Here is a tiny trained network, its code and every weight. The questions are about switching its units off for an input and a target symbol, where a switched-off unit gives its printed mean instead of its output.

import numpy as np


def w(rows, s, z=0):
    codes = np.array(rows[::2]) - 128.0
    scale = np.full(codes.shape[1], s)
    scale[-1] = z or s
    return codes * scale


def norm(h):
    return h / np.sqrt((h * h).mean(-1, keepdims=True) + 1e-5)


def f(y):
    return y / 2 * (1 + np.tanh(0.7978845608 * (y + 0.044715 * y**3)))


def softmax(a):
    e = np.exp(a - a.max(-1, keepdims=True))
    return e / e.sum(-1, keepdims=True)


def log_softmax(a):
    a = a - a.max(-1, keepdims=True)
    return a - np.log(np.exp(a).sum(-1, keepdims=True))


def net(x, mask):
    ids = ['ΘΠαδεω'.index(c) for c in x.split()]
    T = len(ids)
    res = E[ids] + P[:T]
    u = 0
    for l in range(2):
        q, k, v = (norm(res) @ M[l].T for M in (Q, K, V))
        z = softmax(np.where(np.tri(T) > 0, q @ k.T / 2**0.5, -1e9)) @ v
        res = res + np.where(mask[u], z, O[l][:, -1]) @ O[l][:, :-1]
        u += 1
        y = f(norm(res) @ A[l][:, :-1].T + A[l][:, -1])
        res = res + np.where(mask[u : u + 4], y, B[l][:, -1]) @ B[l][:, :-1]
        u += 4
    return log_softmax(norm(res)[-1] @ U[:, :-1].T + U[:, -1])


Q, K, V, O, A, B = {}, {}, {}, {}, {}, {}
E = w([
[99,131,118,105],'Θ',
[110,116,114,96],'Π',
[97,114,117,101],'α',
[177,161,56,250],'δ',
[168,164,39,70],'ε',
[180,108,133,93],'ω',
],0.019)
P = w([
[111,168,178,117],'0',
[101,153,178,125],'1',
[111,149,156,126],'2',
[128,132,122,111],'3',
[142,112,88,125],'4',
[160,75,54,137],'5',
[146,84,32,152],'6',
[129,119,3,146],'7',
],0.0052)
Q[0] = w([
[127,91,248,234],'0.h0',
[62,3,174,6],'0.h0',
],0.0046)
K[0] = w([
[27,214,245,19],'0.h0',
[216,2,141,50],'0.h0',
],0.007)
V[0] = w([
[243,55,50,45],'0.h0',
[151,252,182,230],'0.h0',
],0.0031)
O[0] = w([
[41,127,248,74,255],'0.h0',
[90,88,114,129,56],'0.h0',
],0.012,0.004)
A[0] = w([
[211,101,61,185,251],'0.n0',
[102,166,254,93,75],'0.n1',
[131,118,190,126,96],'0.n2',
[153,65,208,118,103],'0.n3',
],0.0086,0.0014)
B[0] = w([
[138,133,3,163,145],'0.n0',
[102,227,72,180,253],'0.n1',
[70,153,213,155,160],'0.n2',
[163,190,84,198,193],'0.n3',
],0.0066,0.0072)
Q[1] = w([
[152,113,2,19],'1.h0',
[75,228,220,50],'1.h0',
],0.007)
K[1] = w([
[206,29,1,161],'1.h0',
[205,181,183,69],'1.h0',
],0.0069)
V[1] = w([
[253,179,152,186],'1.h0',
[23,111,144,131],'1.h0',
],0.0062)
O[1] = w([
[118,197,202,134,255],'1.h0',
[94,2,15,61,80],'1.h0',
],0.0096,0.0026)
A[1] = w([
[255,201,147,86,153],'1.n0',
[97,159,70,33,168],'1.n1',
[155,11,34,115,40],'1.n2',
[171,235,79,83,254],'1.n3',
],0.0094,0.0019)
B[1] = w([
[103,176,210,80,215],'1.n0',
[166,64,137,81,190],'1.n1',
[83,254,120,122,142],'1.n2',
[117,99,131,252,254],'1.n3',
],0.0086,0.0084)
U = w([
[182,166,55,221,121],'Θ',
[131,23,135,160,154],'Π',
[109,154,66,10,162],'α',
[198,71,216,4,119],'δ',
[82,66,162,131,5],'ε',
[57,209,254,140,167],'ω',
],0.0093,0.0029)

Each question gives the input, a string of symbols that net reads in full, and the target symbol t.
The units are the heads (2 rows each of Q, K, V and O) and the neurons (one row each of A and B). Each row of codes is followed by its name. A weight is (code - 128) times the scale printed after its matrix; where a second scale follows, it is the last column's (O, A, B and U).
mask holds one flag per unit, layer by layer, with each layer's heads first. A switched-off unit (its flag False) gives its mean, the last column of its rows in O or B, instead of its output. The means were averaged over made-up inputs and are rounded, as every weight is.
A unit's drop is (log p(t) with every unit on - log p(t) with that unit switched off) / (log p(t) with every unit on - log p(t) with every unit switched off).
The circuit of an input: a set's keep is (log p(t) with only the set's units on - log p(t) with every unit switched off) / (log p(t) with every unit on - log p(t) with every unit switched off). Starting from all 10 units, units are removed one at a time, each time the one whose removal leaves the highest keep (on an exact tie, the one counted first), for as long as the keep stays at least 0.8.
units of the circuit, in order: the units of the circuit, biggest drop first
top k neurons: the k neurons with the biggest drops, biggest first
k most important neurons of layer l: the k neurons of layer l with the biggest drops, biggest first
drop of u: that unit's drop, to one decimal
input ε Π Θ Θ, target Π: units of the circuit, in order	(1.h0; 1.n0)
input Θ Θ Π, target Π: top 2 neurons	(0.n2; 0.n3)
input Π Π Θ, target Π: units of the circuit, in order	(1.h0; 1.n1)
input Π ε Θ Π Π, target Π: units of the circuit, in order	(1.h0; 1.n0)
input δ ω δ α Π, target δ: most important neuron of layer 1	(1.n1)
input Θ ω δ Θ Θ, target δ: top 3 neurons	(0.n3; 0.n1; 1.n1)
input ω α ω α α ε, target δ: units of the circuit, in order	(0.n1; 1.n1)
input α ω Π Π α α Π Θ, target α: units of the circuit, in order	(1.h0; 1.n3)
input δ Π α, target δ: 2 most important neurons of layer 0	(0.n2; 0.n3)
input Π α Π Θ, target α: 2 most important neurons of layer 0	(0.n3; 0.n1)
input δ δ α Θ, target δ: top 2 neurons	(0.n1; 0.n3)
input Π δ α ε, target Θ: units of the circuit, in order	(0.h0; 1.n3)
input α Π Π, target α: 2 most important neurons of layer 1	(1.n2; 1.n1)
input α δ α, target δ: 2 most important neurons of layer 0	(0.n1; 0.n3)
input ω α ω Π ε, target δ: top 3 neurons	(1.n1; 0.n1; 0.n3)
input Π Π α, target α: top 3 neurons	(0.n3; 1.n2; 1.n3)
input ω Π ω ε ω δ Θ Π, target δ: most important neuron of layer 0	(0.n1)
input Π α δ ε, target Θ: 2 most important neurons of layer 1	(1.n3; 1.n1)
input α α Π, target α: 2 most important neurons of layer 0	(0.n3; 0.n1)
input Π Π Π α, target α: drop of 0.n3	1.0
